Where the symbols take the elements:
η: ql->br, rh->tp, dl->lt, qc->lb, jj->rh, gm->zl, hf->nh, zr->cm, ff->hf, cm->fs, sf->jj, lh->zf, gg->pf, nh->dl, rn->ms, gf->ql, cq->hn, mp->pg, tp->qr, gp->cq, fs->nc, zl->nz, bg->ff, lg->mp, nc->lh, pg->gf, lt->qc, pf->bg, qr->zj, zq->lg, zb->gg, lb->zq, zj->qd, zf->sf, fm->gp, hn->gm, ms->zb, nz->zr, qd->fm, br->rn
β: ql->fm, rh->gg, dl->fs, qc->zr, jj->pf, gm->lg, hf->lh, zr->qc, ff->zf, cm->lt, sf->bg, lh->hf, gg->rh, nh->nc, rn->zj, gf->gp, cq->pg, mp->hn, tp->zb, gp->gf, fs->dl, zl->zq, bg->sf, lg->gm, nc->nh, pg->cq, lt->cm, pf->jj, qr->ms, zq->zl, zb->tp, lb->nz, zj->rn, zf->ff, fm->ql, hn->mp, ms->qr, nz->lb, qd->br, br->qd
ξ: ql->gf, rh->jj, dl->nh, qc->lt, jj->sf, gm->hn, hf->ff, zr->nz, ff->bg, cm->zr, sf->zf, lh->nc, gg->zb, nh->hf, rn->br, gf->pg, cq->gp, mp->lg, tp->rh, gp->fm, fs->cm, zl->gm, bg->pf, lg->zq, nc->fs, pg->mp, lt->dl, pf->gg, qr->tp, zq->lb, zb->ms, lb->qc, zj->qr, zf->lh, fm->qd, hn->cq, ms->rn, nz->zl, qd->zj, br->ql

Rows with their elements:
[  -4,  -74,  -64,  -32,  -40,    9,   24,  -50,   73,  -40,   85,   10,   46,   75,   28,   41,  -54,    7,  -56] | zb
[ -60,  -50,  -47,  -15,   -1,  -46,    8,   66,  -31,    1,   61,   -5,  -44,   60,    8,  -12,  -86,    9,   63] | gp
[  36,  -88,    5,  -50,  -67,    1,   -3,  -47,   76,  -24,   90,    5,   41,   68,   23,  -19, -109,    1,  -20] | zb
[  18,    9,   29,   48,   47,   48,    6,   48,   -1,   47,  -32,   35,   31,  -16,   24,  122,   64,  -30,   -9] | lh
[ -50,  104,    3,   35,   40,    7,   27,  -15,    8,  -22, -115,   14,   25,   11,   58,   57,   77,    5,  -57] | zq
[ -70,   25,  -62,  -63,  -32,   23,   15, -137,   11,  -17,   86,   -7,   14,   92,  -25,    2,  -19,  -33,   31] | ql
[ -22,   91,   27,   36,  -28,  -18,   54,  -57,   17,  -42,  -30,   12,   21,   36,    0,   66,   26,  -66,   38] | mp
[ -12,   54,  -12,  -11,  -28,  -34,   11,  -62,  -19,  -43,   31,  -49,   84,   63,   32,   42,  -13,  -73,   26] | gf
[   8,   -9,  -13,    6,   42,  -20,    5,   87,   -4,   24,  -17,   84,  -22,  -88,    0,  -35,  -17,   63,  -19] | zl
[   3,   17,   20,  -54,   55,   87,  -18,    8,   11,   -8,  -90,  -33,  -64,  -13,  -36,   10,  121,  -97,  -11] | lb

Start at a row and follow the symbols one at a time.
Answer with the element's row; about right is enough.
[   5,    8,   26,   28,   54,   75,   10,   29,   47,   45,  -73,   -1,  -37,   37,  -31,  -19,   58,  -63,  -17]
β: [  31,  -30,   -7,  -10,   30,   91,  -39,  132,    6,   56,    4,   31,  -10,  -64,  -16,   -4,   61,   35,  -49]
ξ: [  30,  -24,   -4,   -9,   34,   78,   -9,  139,  -30,   37,    2,  -25,  -62,  -21,  -25,  -30,  -38,   36,    5]
ξ: [  69,  -56,    3,  -31,  -26,  -26,    9,   93,   33,   28,  -25,   38,  -71, -102,   -2,  -88,    9,   14,   33]
η: [  34,  -15,   -4,    6,   61,   26,   12,  172,   -4,   34,  -34,   17,  -84,  -23,  -24,  -53,  -44,   42,   14]
ξ: [  14,  -60,   46,  -54,  -11,   -7,    7,   74,    7,   28,  -20,   43,  -46,  -80,    0, -110,  -18,   24,   43]
β: [ -36,   26,    0,  -14,   -1,   29,  -20, -112,  -34,  -19,  -34,   12,  -36,  -31,  -36,    2,  114,  -96,    6]
ξ: [  13,   48,   74,   78,   47,   26,   -3,   74,  -23,   29,  -27,   -5,   19,  -68,   24,   86,   93,  -46,   13]
η: [ -23,   59,   10,  -11,   20,    3,  -28,  -55,  -53,  -22,  -47,  -12,  -15,  -23,    3,    1,  112,  -90,  -25]
ξ: [  19,   14,   23,   48,   54,    6,  -60,   60,  -34,   29,  -62,   -8,   23,  -35,    5,  109,   67,  -38,    2]
β: [  45,  -37,   34,   44,   44,   10,  -30,  150,  -28,   43,  -17,   27,  -61,   15,   -6,  -16,  -62,   31,    8]
η: [  60,  -46,   10,   -2,   14,   74,   -2,   87,    6,   68,   18,   42,  -18,  -65,   11,   10,   39,   38,  -44]
β: [ -22,   19,   21,    9,   52,   77,   29,   32,   63,   53,  -69,   42,  -40,   14,  -24,  -42,   82,  -55,    1]
η: [  26,   22,   58,   48,   48,   28,  -13,   55,    9,   37,  -31,    4,   15,  -32,   16,  100,   74,  -47,   -5]
η: [ -28,   53,   15,   -3,   23,  -13,   -7,  -66,  -38,  -25,  -63,   39,  -31,  -55,   -5,   32,   93,  -76,  -15]
β: [  20,  -75,   34,  -25,   13,  -14,   -2,   76,   24,   31,    6,   14,  -54,  -47,    6,  -84,    0,   22,   42]
ξ: [  12,   -4,  -26,   19,   32,  -49,  -26,   74,  -28,   23,    7,   77,   36,  -58,  -35,    0,  -12,   53,  -16]
β: [ -59,   97,   11,   41,   31,  -49,   45,  -76,    6,  -56,  -42,  -33,   45,    9,   32,  -27,   59,  -62,   26]
β: [  51,  -27,  -17,   -5,   26,  -43,  -19,   96,  -15,  -12,   50,   52,    8,  -91,   30,  -32,  -68,   82,   25]
β: [ -21,  111,    7,   11,   13,  -55,   34,  -85,   58,  -23,  -65,  -33,   35,   24,   10,  -11,   36,  -73,  -15]
β: [  71,  -33,  -34,   16,   28,  -52,  -31,   82,  -29,   -3,   46,   44,   27,  -67,  -39,   -8,  -67,   89,    4]
η: [  18,  -72,   14,   -8,  -14,  -18,   26,   63,    6,   28,    0,   23,  -53,  -63,  -33,  -91,   -5,   36,   48]
β: [  -7,   66,   12,  -15,  -18,    9,  -21,  -83,  -19,  -25,  -59,   19,  -10,  -56,  -14,    4,   81,  -73,  -30]
β: [   8,  -66,   21,  -85,    2,    0,  -18,   72,   45,   32,  -18,   27,  -77,  -73,   15,  -74,  -18,    3,   49]
ξ: [  55,  -48,   -8,   -3,   53,  -50,  -34,  100,  -16,   -2,   57,   71,   12,  -51,    2,   -6,  -58,   60,   16]
η: [  33,  -74,   14,  -52,    7,  -38,   16,   93,   24,   23,   43,   60,  -36,  -83,   24,  -82,  -39,   72,   27]
η: [  74,    4,   -8,  -37,   44,   35,    1,  146,   -4,   38,  -35,   36,  -42,  -26,  -21,  -16,  -47,   48,   -8]
η: [  27,  -22,   27,    1,   35,   88,  -34,   71,    2,   40,   -7,   39,  -36,  -68,  -10,   12,    1,   35,  -90]
ξ: [  86,   -2,   14,   13,   67,   16,   21,  162,   10,   16,   -7,   32,  -37,  -27,  -34,  -12,  -34,   43,   37]
η: [  26,  -37,   11,   -2,   44,   50,  -24,   80,   31,   71,   -4,   44,  -19,  -51,  -14,  -14,   20,   67,  -24]
η: [  20,  -43,    9,   20,   32,  -38,  -13,  113,  -41,   88,  -36,   45,  -68,  -62,  -28,  -17,   -5,  -14,   19]
ξ: [  11,  -28,    4,    0,   40,   67,   -4,   97,   35,   68,  -23,   42,  -27,  -81,    0,    5,   44,   65,  -54]
η: [ -10,   -9,   18,   12,   12,  -46,    5,  127,  -52,   62,  -41,   24,  -61,  -80,  -29,  -26,   -2,  -26,   27]
β: [  19,   59,   28,   10,  -13,  -25,  -14,  103,   10,   32, -104,   71,  -69,  -15,    2,   14,   17,  -46,   -5]
ξ: [  24,  -25,   40,  -23,   46,   -4,  -24,   64,  -14,   39,  -28,   62,  -40,  -71,    3,   11,   73,   -2,  -50]
β: [  70,   11,  -22,   45,   62,    8,  -36,   86,   38,    8,  -26,   56,  -25,  -36,    7,  -86,   22,  -22,  -50]
η: [   9,    9,   57,   51,   62,   19,   46,   84,  -13,   11,  -58,   47,   23,  -94,   19,    1,   63,  -25,   -4]
β: [  12,   -1,  -13,   24,   49,   21,   14,  142,  -37,   27,  -23,   51,  -45,  -55,  -17,  -42,  -20,   66,   39]
β: [  27,    2,   23,   39,   63,   14,   18,   83,   22,   -3,  -71,   45,    4,  -74,   22,   -3,   55,  -39,   46]
β: [  42,   32,   16,   30,    6,   32,    4,  130,  -10,   31,   -8,   43,  -51,  -40,  -41,  -21,   12,   62,   27]
ξ: [  66,  -45,   35,    3,    1,   66,  -69,   94,   -4,   57,    9,   34,  -47,  -72,  -51,  -39,    8,    8,   -3]
ξ: [  19,   -8,   -9,   13,   69,   -6,   18,  100,   17,   59,   -2,   72,  -35,  -74,  -23,  -11,  -40,   33,  -11]
β: [ -43,  102,   29,   16,   24,   -5,   30,  -22,    3,  -21,  -82,  -27,   17,   23,   53,    7,   99,  -15,  -80]
β: [  18,  -42,   -3,   19,   43,   22,    3,  123,   15,   36,   12,   85,  -27,  -95,   14,  -34,  -67,   65,  -14]
β: [ -55,   81,  -14,   13,   21,  -16,   14,  -32,  -26,   10, -103,   -8,    5,  -12,   22,    1,   95,  -15,  -50]
ξ: [  11,   55,    8,   -9,   43,   48,  -11,    8,  -10,  -39,  -49,  -15,  -49,   -1,    2,   31,  135,  -78,  -22]
ξ: [  23,   22,   61,   46,   28,   26,    5,   57,   11,   46,  -60,   48,    8,  -61,   12,   -6,   53,  -41,   56]
β: [ -12,   17,  -10,   28,   40,   18,  -32,  109,  -27,   24,  -43,   46,  -53,  -33,  -42,  -52,   -8,   70,   34]
η: [  -8,  -34,   26,    5,   82,   42,   -8,   74,    7,   57,   13,   96,  -35,  -76,   13,    2,  114,    3,  -63]
ξ: [  22,   30,    3,   37,   34,   50,  -14,  133,  -31,   20,  -63,   21,  -32,  -74,  -32,  -32,   -4,   74,    7]
ξ: [  55,  -26,   48,   -8,   40,   49,  -71,   81,    7,   55,  -23,   20,  -65,  -61,  -14,  -85,  -16,   32,   -8]
η: [  62,   14,   38,   34,   58,   16,   -3,  122,  -44,   38,  -33,   69,  -73,  -52,  -54,  -40,   11,   45,   41]
ξ: [  68,  -63,   49,  -13,   31,   53,  -54,  105,  -30,   19,   -5,   13,  -38,  -58,  -10,  -49,   -7,  -12,    0]
η: [  -5,   45,   21,   41,   26,   28,  -17,  121,  -31,   -4,  -22,   53,  -81,  -49,  -31,  -23,   37,   53,   27]
η: [  26,  -48,   11,  -42,   75,   25,  -49,   60,   19,   43,  -43,   54,  -62,  -81,   -3,   -6,  104,   13,  -47]
ξ: [  11,   38,   -3,   33,   44,   -2,   32,  154,   -6,   21,  -47,   42,  -65,  -28,  -39,  -50,    2,   60,   21]
β: [  28,    6,   63,   68,   57,   43,   10,  103,  -26,   42,  -62,   42,   18,  -69,   31,   23,   76,  -42,   40]
η: [  17,   28,   14,  -40,    1,  116,  -45,   14,   -4,  -10,  -63,  -24,  -43,   10,    4,   13,  119,  -87,   17]
η: [ -67,  105,   25,   37,    9,  -30,   -8,   -7,  -17,   -3, -103,    2,   16,   19,   50,   66,   74,   31,  -49]
η: [ -24,    1,   46,  -11,   70,   57,  -30,  -40,   14,  -15,   -3,  -45,   58,   30,  -14,   29,  139,  -35,  -23]
ξ: [ -62,  105,    7,   37,   36,   -2,   21,  -10,  -15,   18, -116,    0,   17,   -9,   38,   32,   54,  -22,  -48]
η: [ -14,  -17,   58,   19,   34,   38,  -61,  -82,   14,   -5,  -67,  -38,   49,   38,  -20,   22,  132,  -64,  -12]
β: [  32,   -3,  -15,  -46,   32,   35,   -8,  100,   14,  -36,   58,   -3,  -66,  -28,  -39,  -72,  -13,   20,   10]
ξ: [  22,  -80,   34,   31,   22,  -61,   -8,  105,  -44,   42,  -23,   12,   -3,  -41,   -6,  -34,  -62,   54,   51]
ξ: [  17,  -73,  -44,  -10,  -43,  -37,  -14,  -10,   47,   -1,  100,   11,  -12,   -2,   25,   -7,  -53,  134,  -25]
ξ: [ -45,  -29,  -84,   10,  -25,  -21,  -16,   42,  -11,   28,   77,   -9,   -4,   63,  -47,  -24, -109,   81,   33]
β: [ -30,   37,   -2,    6,  -47,  -52,  -29,  -82,   -8,  -23,   -5,  -66,  121,   71,   37,   52,  -40,  -66,   -3]
η: [ -34,   14,  -40,  -11,  -45,   19,  -14,  -89,   23,  -18,   42,  -34,   12,   97,   -7,   21,   -6,    3,    9]
β: [ -22,  -69,  -51,  -76,  -69,   23,    6,  -45,    4,  -34,  126,  -42,   35,   17,   53,  -38,  -58,   41,  -57]
ξ: [  25,   16,  -22,    0,  -62,  -53,   52,  -70,  -21,  -44,   83,  -38,   32,   37,   39,   18,  -94,  -12,   48]
β: [  -8,  -11,  -22,   38,  -84,  -62,    7,  -96,   -3,  -52,   59,  -48,   44,   48,   63,   63,  -31,   47,    4]
η: [  32,  -48,  -65,  -11,  -96,  -41,    4,  -84,  -29,  -56,   36,  -54,   69,   58,   13,  -38,  -55,  -14,  -17]
β: [ -19,  -20,  -12,  -44,  -25,    4,   26, -161,    4,  -43,   83,  -11,    4,   65,   15,    4,    0,  -24,   38]
η: [   4,    5,  -53,   14,  -74,  -69,   43,  -71,    0,  -35,   64,  -30,   30,   65,   40,  -22,  -96,    3,  -13]
β: [ -13,  -11,   -1,   13,  -55,  -75,    1,  -89,   13,  -51,   56,  -53,   18,   70,   68,   37,  -39,   41,   40]
η: [  11,   13,  -38,   -7,  -94,  -25,  -23,  -84,  -61,  -54,   41,  -31,   65,  105,   -9,  -39,  -29,    6,  -14]
ξ: [   8,    4,    5,   26,  -62,  -80,   22, -123,   10,   -9,   20,  -11,   19,   38,   58,   70,  -26,   30,   27]
η: [  -4,  -16,  -39,    0,  -74,  -51,   24,  -97,  -26, -117,   58,  -52,   56,   54,    6,  -40,  -18,   21,  -15]
β: [ -28,    6,    0,  -36,  -88,  -21,   25,  -96,   16,  -53,   72,    4,   -9,   42,  -12,   20,  -16,  -33,   50]
ξ: [ -25,   27,  -12,   43,  -48,  -60,  -26,  -76,  -42,   10,   26,  -39,  109,   65,    5,   28,  -23,  -44,  -19]
β: [ -64,   -7,  -79,  -11,  -30, -109,   59,  -35,   -3,   -1,   75,  -53,   20,   64,    8,  -41, -103,    7,   54]
η: [  -5,  -75,  -66,  -39,  -31,  -23,  -23,  -49,   58,  -36,   65,   11,    8,   47,   30,   16,  -58,   23,  -20]
η: [  35,  -33,  -14,   30,  -15,  -23,   19,   48,  -33,   22,    6,  -40,   18,  -10,  -38,   -9, -125,   58,    0]
η: [   9,  -41,  -11,  -16,   16,   54,  -20,   46,  -17,    3,   73,    9,  -14,   10,  -88,  -58,  -52,   86,    7]
η: [  34,  -52,  -29,   18,   30,  -24,  -46,  114,  -32,   16,   52,   75,   11, -120,    4,  -24,  -66,   70,  -18]
η: [  23,  -68,   22,  -42,    0,   -6,  -14,   61,   21,  -11,   -9,   51,  -55,  -88,    4,  -90,    7,   43,   34]
β: [ -40,   58,    1,  -17,  -10,   25,  -14, -100,  -31,  -35,  -18,   21,  -21,  -52,  -24,    3,  113,  -56,  -13]
β: [   5,  -35,   22,  -20,  -20,  -10,  -29,  100,   16,   42,    5,   38,  -64,  -69,  -15, -107,  -17,   46,   44]
ξ: [  37,  -51,  -30,    5,   56,  -54,  -35,   87,   -3,  -14,   70,   51,  -11,  -90,   -7,  -30,  -60,   55,   20]
ξ: [  15,  -53,  -41,   26,   21,   46,  -24,   82,    6,  -20,   92,   -3,  -39,   -1,  -68,  -29,  -33,   74,  -22]
β: [ -12,    2,    6,    0,  -17,    8,   -8, -117,   72,  -69,  -21,   10,   75,   85,   25,   38,   75,  -73,   -6]
ξ: [ -44,  108,   15,    2,    6,  -58,   29,  -76,   17,  -38,  -39,  -37,   13,   53,   29,   19,   60,  -65,   12]
ξ: [ -33,   39,   22,   -6,   26,    5,  -24, -103,  -41,   -5,  -66,   22,   -5,  -38,   20,   22,  126,  -82,  -35]
η: [ -31,  129,   13,   24,   24,  -48,   62,  -67,    1,   -9,  -44,  -53,   33,   27,    6,    8,   51,  -69,    2]
ξ: [ -27,   53,    2,    6,   23,   25,  -24, -119,  -15,  -30,  -48,   14,  -40,  -35,   -7,   -6,   98,  -84,  -17]
η: [ -74,  108,   17,   30,   11,  -68,   27,  -57,   -1,  -36,  -39,  -41,   42,   37,   39,    4,   55,  -65,   39]
ξ: [ -30,   33,  -10,  -29,   11,  -10,   34,  -58,  -33,  -39,  -74,    2,   -7,  -51,  -36,   24,  111,  -85,  -27]
η: [ -51,  102,    0,   42,   12,  -64,   27, -101,   15,  -61,  -24,  -63,   29,   23,   38,   -7,   32,  -84,   41]
β: [  45,  -20,  -37,   26,   43,  -61,  -36,   61,  -23,  -11,   29,   73,   -5,  -31,  -19,  -41,  -56,   56,   13]
η: [  49,  -74,   26,  -54,  -40,   12,   -9,  109,   26,   44,  -12,   45,  -32,  -83,    2,  -78,  -23,   47,   41]
η: [  33,    9,    6,   24,   13,   48,   12,  115,   22,   34,  -20,  -12,  -57,    0,  -12,  -25,  -51,   24,   23]
